Below is a small trained network, with its code and all its weights. Each question gives an input and a class and asks what happens when units are switched off, that is, made to give their printed mean instead of their output.

import numpy as np


def w(rows, s, z=0):
    codes = np.array(rows[::2]) - 128.0
    scale = np.full(codes.shape[1], s)
    scale[-1] = z or s
    return codes * scale


def norm(h):
    return h / np.sqrt((h * h).mean(-1, keepdims=True) + 1e-5)


def f(y):
    return np.maximum(y, 0)


def log_softmax(a):
    a = a - a.max(-1, keepdims=True)
    return a - np.log(np.exp(a).sum(-1, keepdims=True))


def net(x, mask):
    res = np.array(x, float).reshape(1, 8) / 4 @ E
    u = 0
    for l in range(2):
        y = f(norm(res) @ A[l][:, :-1].T + A[l][:, -1])
        res = res + np.where(mask[u : u + 10], y, B[l][:, -1]) @ B[l][:, :-1]
        u += 10
    return log_softmax(norm(res)[-1] @ U[:, :-1].T + U[:, -1])


A, B = {}, {}
E = w([
[132,29,95],'x0',
[2,89,119],'x1',
[142,72,218],'x2',
[157,102,114],'x3',
[130,69,114],'x4',
[139,170,184],'x5',
[216,139,134],'x6',
[115,194,160],'x7',
],0.0069)
A[0] = w([
[153,254,34,12],'L0N1',
[210,59,107,174],'L0N2',
[133,98,96,114],'L0N3',
[118,57,73,160],'L0N4',
[46,203,21,84],'L0N5',
[237,162,174,49],'L0N6',
[97,165,215,129],'L0N7',
[138,119,244,7],'L0N8',
[107,127,173,116],'L0N9',
[248,146,253,23],'L0N10',
],0.0084,0.0021)
B[0] = w([
[122,144,61,220],'L0N1',
[152,128,157,234],'L0N2',
[131,75,165,159],'L0N3',
[145,12,131,207],'L0N4',
[43,180,112,231],'L0N5',
[204,132,88,221],'L0N6',
[91,125,110,206],'L0N7',
[73,132,205,189],'L0N8',
[122,118,114,162],'L0N9',
[189,202,128,254],'L0N10',
],0.012,0.0045)
A[1] = w([
[221,184,178,55],'L1N1',
[83,133,135,205],'L1N2',
[168,34,118,177],'L1N3',
[208,89,40,254],'L1N4',
[133,174,107,165],'L1N5',
[78,100,42,182],'L1N6',
[160,168,95,166],'L1N7',
[148,152,145,77],'L1N8',
[28,162,250,134],'L1N9',
[146,111,106,72],'L1N10',
],0.013,0.0023)
B[1] = w([
[209,117,66,243],'L1N1',
[113,132,83,193],'L1N2',
[65,106,223,228],'L1N3',
[129,178,255,253],'L1N4',
[90,165,137,191],'L1N5',
[60,156,155,228],'L1N6',
[105,164,173,200],'L1N7',
[149,111,121,155],'L1N8',
[195,21,34,252],'L1N9',
[126,109,162,144],'L1N10',
],0.014,0.0061)
U = w([
[25,96,187,74],'0',
[121,112,236,145],'1',
[223,215,148,250],'2',
[1,140,47,211],'3',
[132,56,67,28],'4',
[26,245,116,14],'5',
],0.013,0.0023)

Each question gives the input, the list of numbers given to net, and the class t.
The units are the neurons (one row each of A and B). Each row of codes is followed by its name. A weight is (code - 128) times the scale printed after its matrix; where a second scale follows, it is the last column's (A, B and U).
mask holds one flag per neuron, layer by layer. A switched-off neuron (its flag False) gives its mean, the last column of its row in B, instead of its output. The means were averaged over made-up inputs and are rounded, as every weight is.
A unit's drop is (log p(t) with every unit on - log p(t) with that unit switched off) / (log p(t) with every unit on - log p(t) with every unit switched off).
unit that matters most: the unit with the biggest drop
k most important neurons: the k neurons with the biggest drops, biggest first
k most important neurons of layer l: the k neurons of layer l with the biggest drops, biggest first
drop of u: that unit's drop, to one decimal
input [4,5,-3,-4,6,1,1,-4], class 1: unit that matters most => L0N4
input [-3,0,5,2,-4,3,-1,-8], class 4: 2 most important neurons of layer 1 => (L1N4, L1N9)
input [-1,-7,7,-8,5,5,-8,-3], class 4: 3 most important neurons => (L0N8, L1N9, L1N4)
input [-5,-8,-6,5,6,5,-7,5], class 5: 2 most important neurons of layer 0 => (L0N1, L0N2)
input [-1,7,-7,-7,6,2,8,6], class 3: 4 most important neurons => (L0N5, L1N4, L0N10, L0N6)
input [-7,-3,7,-7,8,5,-3,6], class 4: 2 most important neurons of layer 0 => (L0N8, L0N7)
input [6,7,-6,8,5,4,-5,-6], class 1: 2 most important neurons => (L0N4, L1N3)
input [-2,6,8,-7,-7,1,-4,-7], class 4: drop of L1N9 => 0.6
input [-4,-4,-8,-5,4,-5,6,-7], class 5: drop of L1N1 => 0.1
input [-6,-7,-3,-1,7,4,-8,-8], class 5: drop of L0N1 => 0.4
input [-2,-2,-1,5,0,0,-4,2], class 3: 2 most important neurons of layer 0 => (L0N5, L0N10)
